The rows lie along a hidden order. The number after each row says roughly how far along it the row is, from 0 to 12. A new part has a new order.
[-1.13  0.60  1.59 -0.76  0.25  0.04 -0.31  1.07 -1.29 -0.59 -0.81  0.29
  0.84  1.98  1.15  0.38 -0.85]
0
[-1.08  1.05  1.52 -0.63  0.28 -0.05 -0.47  0.67 -0.55 -0.82 -0.27  0.86
  1.34  0.25  0.75  0.41 -1.07]
3
[-0.41  0.43  0.94 -0.33  0.03 -0.29  0.47  0.60 -0.92  0.36 -0.54 -0.19
  0.26  2.54 -0.21  1.50  0.54]
2
[-0.24  0.14  0.57  0.82 -0.01  0.02  0.49 -0.04  0.14  0.23  1.02 -0.49
 -0.02 -0.98 -1.31  1.52  1.63]
10
[-0.69  0.47  0.43  0.84 -0.27  0.08  0.60  0.71  1.01  0.55  0.99  0.28
 -0.38 -0.77 -2.55  0.22  1.88]
5
[-0.46 -0.36 -0.20 -0.37  0.50  0.28 -0.12 -0.07 -2.73 -0.83  0.20 -0.27
  0.58 -0.76  2.40 -0.56 -1.24]
7
[-1.23  0.59  1.37  0.53  0.27  0.11  0.69  0.97 -1.65 -0.05  0.58  0.11
  0.25 -0.70 -1.39  0.36  1.49]
4
[-2.04  0.37  0.69 -0.47  0.21 -0.33  0.07 -0.34 -1.61 -0.82 -0.22  0.61
  1.51 -0.54  1.85  0.21 -1.74]
7
[-0.12 -0.20 -0.09 -0.32  0.31  0.50 -0.37  0.33 -0.03 -0.62 -0.38 -0.30
 -0.13 -0.53  0.99 -0.61 -0.29]
4
[ 0.52  0.01 -0.35  0.16  0.00 -0.18  0.03 -0.69  0.97  0.04 -0.12 -0.23
 -0.22 -1.38 -0.31  0.38  0.63]
9
[-0.93  0.30  1.03 -0.54  0.33  0.63 -0.09  0.97 -0.40 -0.72 -0.49  0.05
 -0.49  0.29  1.11 -0.64 -0.60]
1
[ 5.58 -0.08 -6.47 -3.47 -2.02 -0.93 -3.79 -2.83  9.99  2.06 -5.90 -1.79
 -3.32  5.02 -1.41 -1.79  0.74]
3
[ 0.37  0.26  0.55  0.18 -0.19 -1.09  0.29 -0.89 -1.49  0.53  0.55 -0.20
  0.65  0.26 -0.20  1.86  0.63]
12
[-0.55  1.27  1.57 -0.63 -0.37 -0.81 -0.21  0.18 -0.45  0.20 -0.51  0.33
  1.01  2.42 -0.34  2.20 -0.08]
4
[-0.68  0.77  1.33  0.23 -0.28 -0.26  0.32  0.50 -0.32  0.04  0.76  0.19
 -0.01  0.24 -1.20  0.82  1.43]
5
[-0.63  0.62  0.49  0.54 -0.18  0.17  0.16  0.34  1.55  0.25  0.95  0.00
 -0.74 -0.64 -1.70  0.13  1.51]
6
[-0.63  1.12  1.35 -0.19 -0.39 -0.80  0.08  0.33 -0.16  0.34  0.03  0.33
  0.85  1.34 -1.16  1.76  0.96]
6
[-0.45  0.57  0.67 -0.51 -0.06 -0.54  0.16  0.32 -0.99  0.49 -0.51 -0.51
  0.46  2.22 -0.59  1.77  0.82]
5
[-0.15 -0.57 -1.20 -0.17  0.57  0.45 -0.16 -0.02 -0.77 -0.66 -0.89 -0.37
  0.25 -0.44  1.67 -0.12 -1.18]
5
[ 0.88  0.26 -0.55 -0.15 -0.26 -0.43 -0.36 -0.95  0.90  0.03 -0.67  0.01
  0.19 -1.69 -0.69  0.52  0.21]
11
[ 1.20 -0.27 -1.85 -0.40 -0.34  0.21 -1.04 -0.76  4.39 -0.17 -1.20 -0.19
 -0.74 -2.07 -0.15 -1.40  0.22]
7
[-0.41 -0.09  0.57 -0.36 -0.04  0.00  0.57  0.50 -0.09  0.52 -0.25 -0.37
 -0.66  2.62  0.26  0.33  0.15]
2
